Each row was made from one walk, in order. Every step used is in the known rows, and no mark comes twice. Write each row's walk.
Each row is shifted at random along 3 fixed directions that mean nothing.
Known rows
sikek, ruku, bevob, nimo, vomede, mego, rakeg, sela, bubod, sibo: [  12 -146  -38  -63   57 -173   53   41   10  -78   14  -17   22  -52
   56  -18   69   31   75  -56  -35    7 -127   18   50 -181 -114  113
  -50  110   38  -44  -65 -109   55 -142  212  130  -23 -160   96   87
   81   -5    4 -106 -232   23   69   24    2 -151  -34  -92]
sibo, vomede, mego, pebefol, nimo, bevob: [ -99   40   79 -202 -232    3  -37  -72  -50  -88 -162    0  -16  135
   73  133   41  126   36 -123 -104   -6  -86  -25  153   44   27   59
   -8   98  143  -17  147  -45   12 -143  -21  -61  -34  -76 -105  -32
 -172  186 -103   56  167  -97 -142   16   65   54  -78   91]
sibo, bubod, rakeg, sela, ruku, gela, bevob: [ 186   37   -3 -117   61  -31  -83  -64   39  -82   -8  -33   -3   -7
  -25  133  -42   89   19  -12  143  -50  -23   44   82  -24  -86   20
   30  -18  146  150  -92  -23  -32  -39  123   52    4   46  180   11
   25   75   16  -65 -195   56  -43  -84   50  -33   44 -119]
ruku, bevob, vomede, gela, nimo: [ -68  -39  -21   29   26  -79   54   16   -5   58   83  -40    1  142
  -66  -64   99   69  -68  101  -17  149  -61   17   39  -15  -46   25
 -117  168   97 -113  -59   30   -2  -66  -41  -94    3  -54  147  -20
   59   36 -112   43  -23  121  -12  -36   53 -183   -9 -230]
pebefol, nimo, bevob, vomede, gela, mego, rakeg: [ 189  161   26 -160  -26  -70  -63   51   37  133   -1 -114  -44  211
 -293   42  -30   98 -151   57  169 -127   16  166  -65  151   60 -201
  122  114  319  280 -127  103   -2   89  -80 -107   85  224  322    5
   89   97 -111   91 -110  298 -128 -138  164  -84 -119 -327]
bevob, nimo, vomede, mego, rakeg: [ -12   10  -29  -99 -113  -66  -18   50   35   68   -4  -80   -4  123
 -161  -56   62   28  -56  -11    7  -32  -18  105  -31   62   26  -21
   25  187  200   40  -27    2   47  -15  -11  -88  -33    4  113    1
   28   79 -135  105   -8  144  -86  -73   37  -69 -111 -188]
gela, bevob, nimo, vomede, mego, pebefol, dabon, rakeg, sikek: [ -24   35  133 -138  -88  -51    8  -48  -82 -152 -113    8  -60   39
  173  231  -11  142   24 -125   14  -93  -99 -125   17  -44   15  -13
  -22  -71  157   37   51    5   56  -12  247   -2  -33  -68   -1   20
  -32   31   28  -70  -20   -5   19   -2  103   50  -59  100]
vomede, mego, rakeg, sela, ruku, gela, nimo, bevob: [ 254  112   83 -230  -77  -16 -158  -80  -23 -162  -71  -95  -24   39
  -77  181  -30  106   -7  -14  204 -176  -49   50   90   85   23  -33
   34  -85  246  316   24   14   23   20   66   62  -56  146  169    5
   28  117   -4  -23  -93  139 -122  -80   45  134   14  -70]
gela, mego, rakeg, vomede, bevob: [ 237  151   59 -221  -30  -42 -112  -48   16 -100 -113    4 -114  -11
  -37  214 -141  138   19  -40  215 -190  -36   51   18  127   55 -126
  115 -154  171  330   21   -5   39   99   82   72   26  111  160  -10
   19   44   41  -70 -150  104  -71  -77   87  102  -23   34]
sikek, dazov, sela, ruku, gela, bevob: [  65  -61  -12  -34   20   -5  -38  -22  -53  -41   35  -38   52   57
   48    1   49   68   17   44  151  134  -11  -42   69  -19  -42   40
 -112  -21   62   10  -52   76   -9  -57   55   47  -55  -39  100  -26
   71   72  -23  -18 -137   57  -50  -64  -13  -61  127 -165]
bevob, vomede, mego, rakeg, dabon, sibo, bubod, sikek, dazov: [ -79 -108   22 -108  -66   10   36   29   38   43 -167  -63   -2  126
   -5   25  105   -2    6 -168   -1  -34  -21   40   65   29    1  110
  -26   90  206  -82  -63 -117   32 -146  136   10  -47 -153 -115   65
  -80  127 -136   78  -26    1 -170 -114  -18  -52  -73  -38]
dabon, sibo, bubod, rakeg, dazov, sela, ruku, gela: [ -19 -192  -77   48   43  -44    9   49    6  -40   27  -80   79   12
  107 -141  133  -31   49  -88  -40  133  -63   13   65 -159 -164  153
 -133  132    3 -190  -96   -9   -4 -124  201  115  -97 -225  -41   57
   56    1  -51  -17 -157   -2   44  -69  -73 -124   -3 -142]
dabon, rakeg, vomede, mego, pebefol, nimo, bevob: [-125  -27   17  -91 -141  -49    8   -6  -44 -102  -84   10   20   88
  153   33   68   99   13 -142 -179  109 -143  -71  100  -90  -40   80
  -49  149   60 -185   76  -19   16 -134   78    4  -53 -207  -86    0
  -78   65  -74   37   66  -86   27   34   55  -41 -120   35]
sibo, dabon, rakeg, ruku, gela, mego, pebefol, nimo: [  20   48  -11 -256 -229   27  -93  -22  -43 -166 -143  -82   27  147
   44  144  139  148  -26 -132  -16  -45  -34   29  112   36  -28   90
  -40   71  184   27  108   -3  -44 -100   54  -52  -51  -75  -38  -60
 -129  120  -80   78  108    1 -166  -57   61   78  -67   96]
dabon, rakeg, dazov, gela, mego, vomede, bevob, nimo: [ -23    9    9  -42 -138  -28  -54   47  -33   20   30 -102   14  199
  -29  -36  122   87 -119   13   94   44   -8   73   37   65  -58  -15
  -49  124  208   15  -56   90  -16   22   -8  -76  -20  -19  138  -54
   48   72  -94   77   -9  162 -146 -122   83  -92  -42 -152]
bevob, nimo, vomede, gela, mego, pebefol, dabon, rakeg: [ -13  -52   25   58   56 -190   52  157  -24   51  117  -49  -14   77
  -76 -111   68   73  -70   57  -34   49  -79   -6 -127 -116  -22  -80
  -65  144   59  -35  -78   79   49   20  171  -37    7  -63  170   75
  184  -58  -34    3 -167  160  152  -22  121 -132 -130 -238]
pebefol, dabon, sibo, vomede, gela: [  10 -135   49   66  180 -145   41  108    1   -9   86   11  -55  -34
   29  -97   -1   78   62   54  -33   39 -117  -40  -84 -154  -38  -54
 -108  -51  -72    0  -50   61   60  -40  243  109   45 -113   -3  106
  140  -66   -6 -102 -202   46  164    5   72  -72  -72  -94]
sikek, dazov, gela, nimo, vomede, mego, rakeg, dabon: [ 175  -47   40  -59    1 -115  -16  105  -37  -20   29  -69  -48   40
  -65  -89   38   34  -50   57  178  -33  -41   41  -30  -35   75  -82
  -36  -17   55  210   -1   51   74   46  145   85   10  -20  151   74
  172    0  -42  -14 -217  159  -24  -89   51   17    7 -163]
sela, bubod, sibo, vomede, mego: [ 211   27  106 -172   27  -72  -96    4   53  -64  -83   10 -117 -103
  -19  128 -143   86   77  -37  117 -245   -3   59  -36    8   16  -70
   79 -124   91  312  -33  -69   58    5  227   98   55   91   88  124
   48   59   79 -146 -239    0  -38  -79   41   56  -16   37]
bubod, sela, ruku, bevob: [  29  -12  -40 -189  -70   74 -107 -132   30  -60  -80  -28   41   86
   18  132   32   86   42  -59   62  -47  -11   22  123   50  -66   70
   -5   -1  205   67   -6  -52   -2  -98    4  -19  -79  -23   69  -55
  -81  113  -68   15   18    5 -126  -37   27   -2   56   13]
sela, ruku, gela, nimo, bevob, vomede, mego, rakeg, sikek: [ 134  -44  126  -45   50 -169   -7    5  -65 -256   18  -35  -79 -122
  174  107    3   66  137  -37   37  -30 -165 -122   68 -171  -16   74
 -146  -58  -39   48   11  -23  110  -48  304  171  -78  -82   38   82
  131  -50   75 -166 -181   11  171   26   23   61    6   13]
sela, bubod, rakeg, mego, vomede, gela, nimo, bevob: [ 200    5   76  -69   75 -137  -31   43   -2 -101   -7   -6  -75  -79
   35   80  -78  102   13   16   51  -90 -120  -24   39 -118   -1  -44
   -6  -37   33  184  -52   24   34  -43  216  115   35  -28  176  108
  108  -23   48 -140 -268   54  117  -80   75  -29  -24  -47]
vomede, gela, mego, rakeg, sela, bubod, sikek, dazov: [   2 -131   90   64   22    1   44   41  -23  -82  -46  -50   13  -18
  127  -10  119   -8   21  -56  -62   91 -105 -113  103 -150   41  137
 -167   82  -15 -133  -66  -38  -18 -171  171  116 -109 -233  -62   78
   -7    0  -44    1 -130  -15   55  -63  -51  -44    5  -50]
dazov, gela, nimo, vomede, mego, pebefol: [ 105   -8   63   29  -23 -158  -12  106  -45  -34   86   28 -102  -19
  -16  -78  -20   47   -4   92   53   72  -72   -5  -53  -71   47  -79
  -73   51  -37   89   16   42   74   66  115   25   -5   19  129  108
  176  -30   50  -64 -194   39  108  -18   32  -40   13 -165]
bevob, nimo, vomede, mego: [ 142   -2   -4   61  139 -205   18  159   24  141  226  -43 -100  -47
 -187 -207  -57    7  -60  196   99  -10  -17   81 -243 -101   30 -223
   12   83   33  181  -94   49   90  118  184  -12   78  106  318   85
  331  -77   35  -86 -351  217  147  -37   75 -152  -32 -334]
bevob, nimo, vomede, gela, mego, pebefol: [-274  -99   51   15 -221  -31  100   25  -80  -70  -82  -47   44  144
  124  -24  225   55   12  -77 -255  185 -114 -103  178  -55  -39  251
 -220  261   13 -339  111  -13   13 -207  -20  -92 -121 -254 -184  -25
 -156   88 -168  138  238  -85   -4    3   -2  -55  -94   14]
sela, bubod, rakeg, sikek, dazov, gela, nimo: [ 164   14  106  -38  -43   48  -59   -7  -54  -97  -53  -42  -33   10
  156  104   13   86  -49  -22   94  -71   -9  -70   29  -86   69  -20
  -56  -47   43  141  -63   42  -20  -28  171   49  -14  -71   96   62
   -2    4    3  -85 -153   29  -46 -129   36   15   68   40]
sibo, dabon, rakeg, dazov: [-122 -131   17  -61  -91   37  -16  -19  -18 -161  -95  -26   46   33
  206   32  125   64   76 -144  -70   21  -75 -100  104  -87  -87  169
 -101   -6   10 -145  103  -22    4 -129  212   65  -99 -288 -177  -49
  -95   60  -80    6  101  -84  -24  -31   16   65  -67  177]
bevob, nimo, vomede, gela, mego, rakeg, ruku, sela: [  11  -58  -27  -70  -78 -121   14   25  -34  -87   -8 -137    8   55
   -7  -17  147   64  -12  -30   -3   10  -93   36   66  -55  -22   87
 -117  135   99  -15   20   -3   18  -55  114   38  -65 -109   66  -27
   29  -11  -72   32  -69  127   -5  -43   22  -38  -55  -91]
nimo, bevob, vomede, gela, mego, rakeg, dabon, sibo, bubod: [-102 -138   13  -42   -5 -102   76   66   27   -4 -105  -86   54  140
  -38  -30  118   22    2 -115  -64   46  -94   43  131  -14 -125  159
  -82  155  109 -161  -51   -3   13 -127  112   19   -5 -153  -65  100
  -55  118 -152   94   63   40   -9  -74   13  -78 -174 -163]
bubod, sikek, bevob, nimo, vomede: [-140  -45   53  -35  -73    9   61  -17  -53  -49  -69   63  -24   54
  151  127   45  112   45  -52  -69   46  -89 -106   88  -77   -5   98
  -70   38   57 -105    1  -12   29 -107  115  -53  -45 -159  -62   20
  -82   19  -72  -52   27  -62   -7  -45   53 -113    1   66]
rakeg, ruku, sela, bubod, sikek, dazov, gela, nimo, bevob: [ -93 -178   -3   22  -86   40   54  -33  -87  -74  -20  -71   99  136
  193  -12  205   36  -28  -59  -36  175  -80  -79  187 -164  -39  189
 -214  132   30 -192  -29   17  -57 -167  120   33  -73 -234   -8   39
  -49   56  -84    1   -8  -27  -25  -56  -60 -136   85  -93]
bubod, sikek, dazov, sela: [ 222   65  107  -85   27   51 -102  -31  -34  -58  -73   45 -110  -66
   95  168 -137   78   45   10  256 -133   13  -55  -81   35  135 -171
   40 -229  102  300  -40   19   26  107  206   66  -58   61   97   38
   78  -36  106 -156 -276   24  -50 -115   25   54  152   76]
nimo, vomede, mego, rakeg, ruku, bevob: [ 144  -14   19 -233  -16  -88  -68  -70   16 -281 -112   55  -82 -115
  142  199  -81  123  194 -102   87 -125 -143  -53  117  -59  -19   71
  -12 -190   15  161  122  -96   91  -24  259  210  -67 -105  -32   -6
   14   18   63 -132  -95  -90   77   40   37  142  -14  203]
dazov, sela, ruku, gela, mego, rakeg, sikek: [  41  -38  -33 -111 -141   40  -47  -28  -39  -97  -97 -142   94   98
   51   13  151  -13   -9 -141   -3   67  -18   22  140   40   -3  143
 -136  148  137  -95  -20   24  -13  -80    3   -7 -152  -96  -33   19
  -73   29 -107  130   47   75  -82  -76 -128   30   18 -113]
mego, vomede, gela, nimo, bevob: [  31   65  -12  -25  -18  -20    3   31    4  110   26  -30  -20  185
 -205  -24   26   71 -124   93   72   72  -40   71   32   72   19  -74
  -18  104  203   79  -57   97  -12   13 -109  -72   36   69  205   28
   30   80 -124   79  -11  163  -32 -101   71 -141  -46 -286]
dabon, rakeg, dazov, sela: [ -45  -28   -4  -95 -169  110  -81  -71  -27  -70 -134  -76   75  120
  137   58   88   55  -30 -156   19    2    7  -27   77   53  -23   74
  -41   39  178  -62   29   32  -31  -34   70  -21 -132 -154  -84  -68
 -120   66  -87   79   83   15 -146 -112  -25   43  -13   73]
vomede, gela, bevob, nimo: [ 25   5 116  28  44 -39 -29  -7 -42 -76  74  -2 -67 -19  40  80 -13 159
   6 157  86  20 -52 -74  -5 -58 -14 -61 -76 -64  28  86 -10  87  10 -14
 110 -14   2  28 118 -25  54  45  20 -84 -91  69  39 -57 114 -19  28 -44]
sikek, dazov, gela, nimo, bevob, vomede, mego: [  -4   -6   80  -69 -131  -42  -27   28  -50   59  -12  -89   18  219
  -43  -20   82   81  -83   44  100   36   11   20   67   99   29  -10
  -59  103  163   69  -23   61   14  -23  -35 -107    6   32  111  -16
   34  153 -130   77    6  110 -193 -102   49  -50   21 -183]
dazov, sela, bubod, sikek, ruku: [ -56 -137  -44  -23  -78   48  -29  -18   -2   28  -65  -40   83   76
   90    6   91   59  -14  -65  -36   97   24    5   95  -47   16  107
  -89  135   73 -110 -102  -31  -40 -139   39  -65  -73 -131  -19   64
  -95   56  -81   48  -22  -28  -69  -76 -103  -84   69  -64]
ruku, gela, bevob, nimo, vomede, mego, pebefol, dabon: [-105  -43   21  -49  -35  -83  104   21  -49   14   49   -5   23  174
  -43  -23  114   42   -3   27  -36  139 -103  -18   54  -31  -38   49
  -96  149  134 -147   33   40   20  -80   14  -97  -26  -44   78    5
   65   79 -103   80   10   71   12   13   67 -120  -54 -245]
sibo, dabon, rakeg, sikek: [ -27   21  -37 -110  -80   70  -52  -14   23   26  -85  -71   42  156
  -43   28   60   62  -97 -111    9  -33   22   55   11   67   -7    1
   26   83  216   -7  -31   12  -31  -20   44 -101   -8  -69   27   22
  -87   71 -144  109   91   72 -133  -98   14  -22  -88  -64]
dazov, gela, bevob, nimo, vomede: [ -75  -98   56   41  -38 -101   51   36  -66 -114   48   32  -21   12
  172   20   55   84   63   36  -18  123 -106  -93   54 -118  -76   86
 -155   43  -72  -99    2  101   38  -37  151    0  -23 -115   10   20
   42   -9   -7  -83  -34  -32   95  -20   59  -99   17  -38]
pebefol, nimo, bevob, vomede, mego: [   0  -15   57  -96  -46  -78    7   17  -10    9    8  -48  -33   83
   -1   -3   19   73    7   21  -18   -7  -66    6  -10  -23   10  -55
  -17   94   88   50    2   25   34  -40   81  -51   25   -1   85   -9
   52   69  -55   -3  -53   74   -8    1   85  -60  -52 -100]
rakeg, dazov, gela, nimo, vomede, mego, pebefol, dabon, sibo, bubod: [ 114   73   42 -164 -133    5  -25   45  -37  118  -93  -92  -44  248
 -167    0   40   49 -160  -46  164 -128   44  153  -20  120   24 -109
   55   20  312  220   -5   66  -19   86   45  -51   85  128  128   62
   22  156  -80   88  -47  163 -196 -153   88  -10  -79 -225]
sikek, bubod, sibo, vomede, bevob: [  59  -69   21   56  224 -144   51   86   28   34   94   94  -83 -103
  -20  -33 -104  107   53   85   71   31  -68   -1  -56 -162  -62 -106
   33  -32  -71  107  -97  -47   37   -7  211  108  109  -54  146  137
  136  -35   80 -191 -321   35  148  -17   70 -181   -9 -128]
sikek, dazov, gela, bevob, nimo, vomede, mego, pebefol, dabon, sibo, bubod: [-256 -102   98 -175 -293   48   44  -37 -100  -68 -243  -27   62  284
  146  146  182  127    9 -169  -55   51  -56  -40  232   92  -72  217
 -106   73  182 -168   82   25  -45 -192   16  -90  -35 -168 -224  -27
 -255  292 -169  125  269 -125 -269  -62   56   -9  -60   61]
bubod, sibo, dabon, rakeg, dazov, gela: [  90  -17   32 -111  -37   43  -93   24   18  -59  -63  -32    3   96
   19   47   30   73   -8  -85  147 -127   15   61   12   38  -82  -10
   45  -73  165  145  -26   38   10   42  149   42  -15  -26   36   37
   12   47  -53   -6  -69   63 -133 -143   80   24  -45    2]
ruku, bevob, nimo, vomede: [ -93  -72   32  -88  -55  -48   54  -50  -49 -208  -63   72  -29  -31
  236  127   31   81  151  -57  -72   26 -156 -122   96 -113  -82  147
 -121  -37  -44 -111  108  -13   38  -90  203   53  -77 -205  -82  -30
  -40    0    3 -117   46 -126   93   44   56  -33   -8  178]

Which walk is each row?
[ -82 -201   16 -139  -37  -49   23  -14  -13 -160 -137  -24   20   56
  124   96  134   54  150 -126  -41   48 -155  -15  209  -39 -154  213
 -158    7   41  -93  -17  -30  -26 -191  171   98  -71 -191 -136   55
  -90   96  -30  -31   -8  -83    1   19  -15  -58    0   28]
pebefol, dabon, sibo, bubod, sela, ruku, gela, mego, vomede, bevob
[ 196   67    0 -281  -75   -2  -97  -18    9 -171 -128  -46  -12   68
   21  206   11  122   47 -114  126 -158  -39   21   52   60    0   17
  -24 -141  192  206   34   37   -1   20  169   69  -37    7   42  -29
   -7   10    8   -6  -69   70  -41  -84   61  111  -29   94]
pebefol, dabon, rakeg, ruku, gela, mego, vomede
[ 334   48    6 -135  146 -169 -112   48   38  -22   -2  -42 -111 -120
  -90   51 -158   73   -1  -32  213 -182  -19  118 -128  -49   43 -160
   90 -124  132  331 -133  -64   36   66  290  182   89  111  215  171
  197  -27  128 -171 -441  117   -2  -80   11   -3  -18 -137]
dabon, sibo, vomede, mego, rakeg, sikek, ruku, sela, bubod
[-140 -132  106   21   14  -81  116   79  -75   -4  -52   33  -12   91
  112   64   86  110    0  -47 -112   59 -132 -100   62 -150  -42  101
 -124   60   48 -169  -82   26   20 -153  192   -5   11 -162  -42  156
   -5   30  -52  -48  -64  -21   80  -36   70 -157  -84  -91]
sela, bubod, sikek, bevob, nimo, vomede, gela, mego, pebefol, dabon, sibo
[-163  -74  121 -141 -134  -32   80  -54  -63 -167 -227   21  -39   47
  255  245   59  101   98 -226 -121  -52 -141 -131  136  -70  -66  147
  -63   11  106 -128   56  -75   38 -158  262   21  -52 -204 -183   51
 -182   99  -23  -62   60 -139  -14    3   32   -1  -81  172]
gela, bevob, nimo, vomede, mego, pebefol, dabon, sibo, bubod, rakeg, sikek
[ 145  -30    1  -20  201 -147  -18   74   61   42   40    6  -54    1
  -94   22  -91  118  -63   18  146  -67  -39   91  -44  -57 -110  -79
   75  -38  121  145 -200   36    9   20  199   76  145   33  257  163
  144    6    5 -111 -307  120   34 -119  115 -159  -76 -243]
sela, bubod, sibo, dabon, rakeg, vomede, gela, bevob
[  79  -77  -22 -124   66 -164  -23   13    4   37   24  -63  -60   14
  -39  -28   29   54   -6  -15   63  -57  -60  111  -46 -110  -95  -68
   17   74  178   91  -79 -101   51  -82  203   41   58    5  181   76
  139   53   36 -106 -292   79  -33    7  109 -118   -6 -154]
rakeg, dabon, sibo, bubod, sela, ruku, bevob, vomede, mego, pebefol, nimo
[ 222    0   36 -179  -39  -53  -74   -7  -14 -118  -70  -15  -73   35
   35  147  -24  107   -5  -33  215 -121  -48   35   89  -32   55    2
  -12  -96  145  248  -66  -33   31    0  189  119    0    3  160   84
   81   57   17 -100 -207   36  -77 -104   38    1   63  -46]
sela, bubod, sikek, dazov, gela, nimo, vomede, mego, rakeg, ruku, bevob
[-156 -126   73    1   12 -121   63   49  -56   -6  -10  -10   36   38
  132    8   96  111  -10 -123 -149   29  -91  -60   20 -195  -70   55
  -50  148   80 -174  -68  -65   36 -180  221   -7   15 -224   -7  133
  -10   25  -44  -60 -117    1   17    2   59 -138 -107  -54]
sela, bubod, sibo, vomede, mego, pebefol, dabon, rakeg, sikek, bevob, nimo
[ -28   18  -63 -187 -119  -65  -62  -28   30  108  -76  -64   -6  177
 -170   38   39   61  -73  -75   54  -72    4  173   37   95 -109   18
   73  168  358   60  -85  -92    9  -70    6  -97   11   71  155   47
  -18  197  -88   43  -42   51 -208  -74   62 -151  -57 -210]
dabon, sibo, bubod, sela, ruku, bevob, nimo, vomede, mego, pebefol
[  56 -120  -50  -77   83 -191   25  102   14  -24   21 -107   -3   29
 -101  -66   74   59  -23    6   66  -48  -78  116   15 -101 -155   58
  -58   62   97   46  -97    7   48  -57  225   98   53  -57  144  106
  120   51  -50  -42 -152  134   54  -57   69 -105 -111 -215]
sela, ruku, bevob, nimo, vomede, gela, mego, rakeg, dabon, sibo, bubod
[ 121   81  111 -213 -170  -54 -139  -99 -102 -218 -123  -55  -44   46
  153  254  -21  165   26 -119  201 -141  -44  -34  109   56  -42   51
   -6 -123  256  165   44    6   44   18  189   52  -97   41   55  -40
   16  109   50  -79  -76    5 -165  -94   96  129   36   85]
dabon, rakeg, dazov, sela, ruku, gela, bevob, nimo, vomede, mego, pebefol
[ 431  132  199  -27  253 -269  -52  130  -55  -84  156   54 -259 -219
  -54   99 -251  145   53  219  316 -276  -80  -30 -295 -135  111 -382
   71 -329  -21  547  -21   93  121  268  425  162  112  242  380  125
  414 -172  271 -331 -560  192  277  -21  250   84   12  -67]
bevob, nimo, vomede, gela, mego, pebefol, dabon
[ 287   96  162  -20  179 -170  -24   51  -12 -120   28    8 -154 -123
   22  130 -167   79   65   31  185 -145 -107  -64  -72  -73   57 -157
   10 -170   28  266  -63   35   91  136  297  155   23   85  194  120
  214 -101  119 -181 -312  113  193  -50  114   54  -41  -72]
nimo, bevob, vomede, gela, mego, rakeg, sikek
[  53  -17  181 -107  -56  -47  -24  -69  -85 -151  -53   13  -60   54
  208  163   10  122  104  -46  124  -48  -70 -112  102  -19   12   14
  -75 -155   82   66  106    9   62  -15  172   58  -36  -23  -18  -49
   42   71   37  -59  -73  -12  -48   -9  122  151   39   89]
rakeg, dazov, gela, bevob, vomede, mego, pebefol, dabon
[  87  -95   -7  -30  110 -231  -16  109  -15  -53  125 -104  -32  -21
  -69  -88   64   76    8   54   91  -18  -91   76  -55 -119 -117  -21
  -79   48   66   83  -80   17  107  -42  218  100   30  -13  175   87
  217  -16   -6 -109 -262  189   48  -28   66  -84  -62 -208]
sela, ruku, gela, mego, rakeg, dabon, sibo, vomede, bevob, nimo
[-119 -246  -11  -13  -14  -34   88   53    6 -185 -116  -31   71  -21
  159  -39  201  -81  143 -161 -165  152 -165  -64  169 -149 -153  287
 -212  148  -62 -308   29  -52  -15 -223  229  113 -166 -335 -241  107
  -78   10  -54   21   -2 -114   92  -28 -116  -62  -57    4]
ruku, gela, mego, rakeg, dabon, sibo, bubod, sela
[ -56  -37  -14 -146  -80  -53  -18   38   20   50  -86 -102   42  173
 -103   53  105  117 -121  -79   15  -65   -7  130   82   64 -123   69
   23  156  298    8 -122   29  -34 -137   28  -96   66  -23  119   53
  -69  147 -141   72  -27  123 -208 -165   78 -154 -106 -163]
sela, bubod, sibo, dabon, rakeg, mego, vomede, gela, bevob, nimo
[-149 -179   41   55    3 -108  134   18  -76  -90  -25  -64   60   34
  208  -18  162   54    4  -71 -177  155 -167 -102  184 -203  -78  220
 -182  203  -51 -291  -59  -28  -38 -208  181   12  -47 -315  -32   85
  -27  -30  -96  -13  -53  -22   68  -10  -19 -173  -36  -83]
ruku, sela, bubod, rakeg, sikek, bevob, nimo, vomede, gela, mego
[  60  -45  -21  -91   67  -27    9  -17   -6  -63  -88   22   -2   -4
   98  106    4   75   60 -137   12  -18  -71  -21   -2 -118  -34   -9
   12  -40   81    2  -30  -89  -22  -63  241  102  -16 -133    6   76
  -23  -16   47  -82 -201  -24   46   -2   17  -42  -18   27]
mego, pebefol, dabon, sibo, bubod, rakeg, sikek, ruku, sela
[ 164    6  -10  -49   90  -81  -30   -7   11   68   31   -5  -13   77
  -38  101  -57   86  -37   33  205   31   31   68   12   16    5  -35
   -6   28  189   90 -228   17  -23   10   72  -65   34  123  254   98
  124   16   18  -65 -277  101  -73 -134    9 -167  114 -274]
dazov, sela, bubod, sikek, ruku, gela, bevob, vomede
